Each row has a name. Each question is about the rows just above it.

[150 154 159 136 120 156 137  82 127 116]  P
[189  77  94 179 128 132 145 138 180 132]  A
[181  66 135 108 177 127 132 134  82 116]  F
[115  67 119  66 127 144 153 179 143  81]  W
[123 103 124 149 103 175 134 144 111 179]  G
The one value in W and A:	[179]
Which value is in both F and A?	[132]
Which value is in both F and G?	[134]
Shared by A and W:	[179]
The one value in G and F:	[134]

[135 113 138 123 123 129  72 140 130] : V
[132 132 132 121 131 132  70 133 127] : M
[132 132 132 121 132 139 118 148 128] : Z
[111 141 132 123 123 128 143 130 128] : X
[144 119 108 133 132 129 117 138 124] : S
Which value is in both M and X?	[132]
Which value is in both X and M?	[132]
Whose row is [132 132 132 121 132 139 118 148 128]?	Z
Which value is in both S and Z?	[132]
Which value is in both X and S?	[132]

[ 96  96 124 120 126 173 136 165  85 115 121 123 134]  L
[159 124 123 158 111 133 149 144 108  98 196 134 144]  R
[ 90 124 129 125 138 107 160 136 130 116 155 112 148]  T
[ 96  96 124 120 126 173 122 165  85 115 121 123 134]  Q
[109 133 134 131 138  99 136 171 192 147  99 134 115]  N
The row with [ 96  96 124 120 126 173 122 165  85 115 121 123 134] is	Q
Shared by T and R:	[124]

[158  56 132  55 191] : D
[137 118 159 135 136] : J
[104 129 157 133 178] : K
[137 148 158 129 201] : H
Where do [104 129 157 133 178] appear?	K
Which value is in both H and K?	[129]
Shared by K and H:	[129]
The one value in J and H:	[137]
Which value is in both H and J?	[137]
Shared by D and H:	[158]

[144 152 109 167 130  91 133 158 113 114 117 154 125 142 135 161 145 145
 119 101  73 168 143 112 120  92 109 149] -> Y
[128 125 146 144 121 119 137 157 110 126 171 127 146 124 117 137 139 152
 126 108 121 132 144 125 123 133 102 107] -> B
[115 108  95  99 124 153 105  90 154 132  65 123 125 137 131 111 118 108
 126 164 152  99 101 148 134 122 168 151] -> E
[115 108  95  99 124 153 105  90 136 132  65 123 125 137 131 111 118 108
 126 164 152  99 145 148 134 141 107 102] -> C
[115 108  95  99 124 153 105  90 154 132  65 123 125 137 131 111 118 108
 144 117 135 109 130 146 121 162 135  88] -> U
Which row holds [115 108  95  99 124 153 105  90 136 132  65 123 125 137 131 111 118 108
 126 164 152  99 145 148 134 141 107 102]?	C
Where do [144 152 109 167 130  91 133 158 113 114 117 154 125 142 135 161 145 145
 119 101  73 168 143 112 120  92 109 149] appear?	Y

[141 128 106 133 144 139 144 147 111 133 124 125 127 130 142 133 103 121
 117 122 132 133 132 126 135 134 113 149 130 104 116 125 136  91] : kat
[138 136 135 142 148 132 139 131 129 139 127 116 116 115 148 122 114 117
 128 135 139 109 136 130 135 122 129 128 137 112 116 116 124 112] : Goz
[125 124 133 128 140  82 160 134 138 105 132 127 136 129 131  98 132  87
 143  78 117 126 182 163  79  95 144 113 121  96 102 106 154 105] : sekad
[108 123 122 142 113 106 138 126 146 125 131 114 140 122 124 115 135 106
 132  96 129 125 148 146  93 112 128 111 117 104 112 121 148 124] : giso
[134 124 132 128 146 101 142 133 123 115 113 133 127 145 127 115 141 121
 143 107 112 133 153 142 117 110 140 131 121 119 117 118 135 119] : Gatel
[138 122 132 122 149  92 149 133 123 107 119 133 134 145 131 112 139 113
 144  99 114 132 167 149 108 103 141 131 122 113 111 112 141 112] : Zunon
[129 143 167 148 141 123 129 113 143 136 128 113 116  85 138 118 130 119
 145 146 144  88 135 130 128 111 145 132 140 124 119 118 124 137] : Sok
Whose row is [141 128 106 133 144 139 144 147 111 133 124 125 127 130 142 133 103 121
 117 122 132 133 132 126 135 134 113 149 130 104 116 125 136  91]?	kat
Whose row is [108 123 122 142 113 106 138 126 146 125 131 114 140 122 124 115 135 106
 132  96 129 125 148 146  93 112 128 111 117 104 112 121 148 124]?	giso
Whose row is [125 124 133 128 140  82 160 134 138 105 132 127 136 129 131  98 132  87
 143  78 117 126 182 163  79  95 144 113 121  96 102 106 154 105]?	sekad
Whose row is [138 136 135 142 148 132 139 131 129 139 127 116 116 115 148 122 114 117
 128 135 139 109 136 130 135 122 129 128 137 112 116 116 124 112]?	Goz

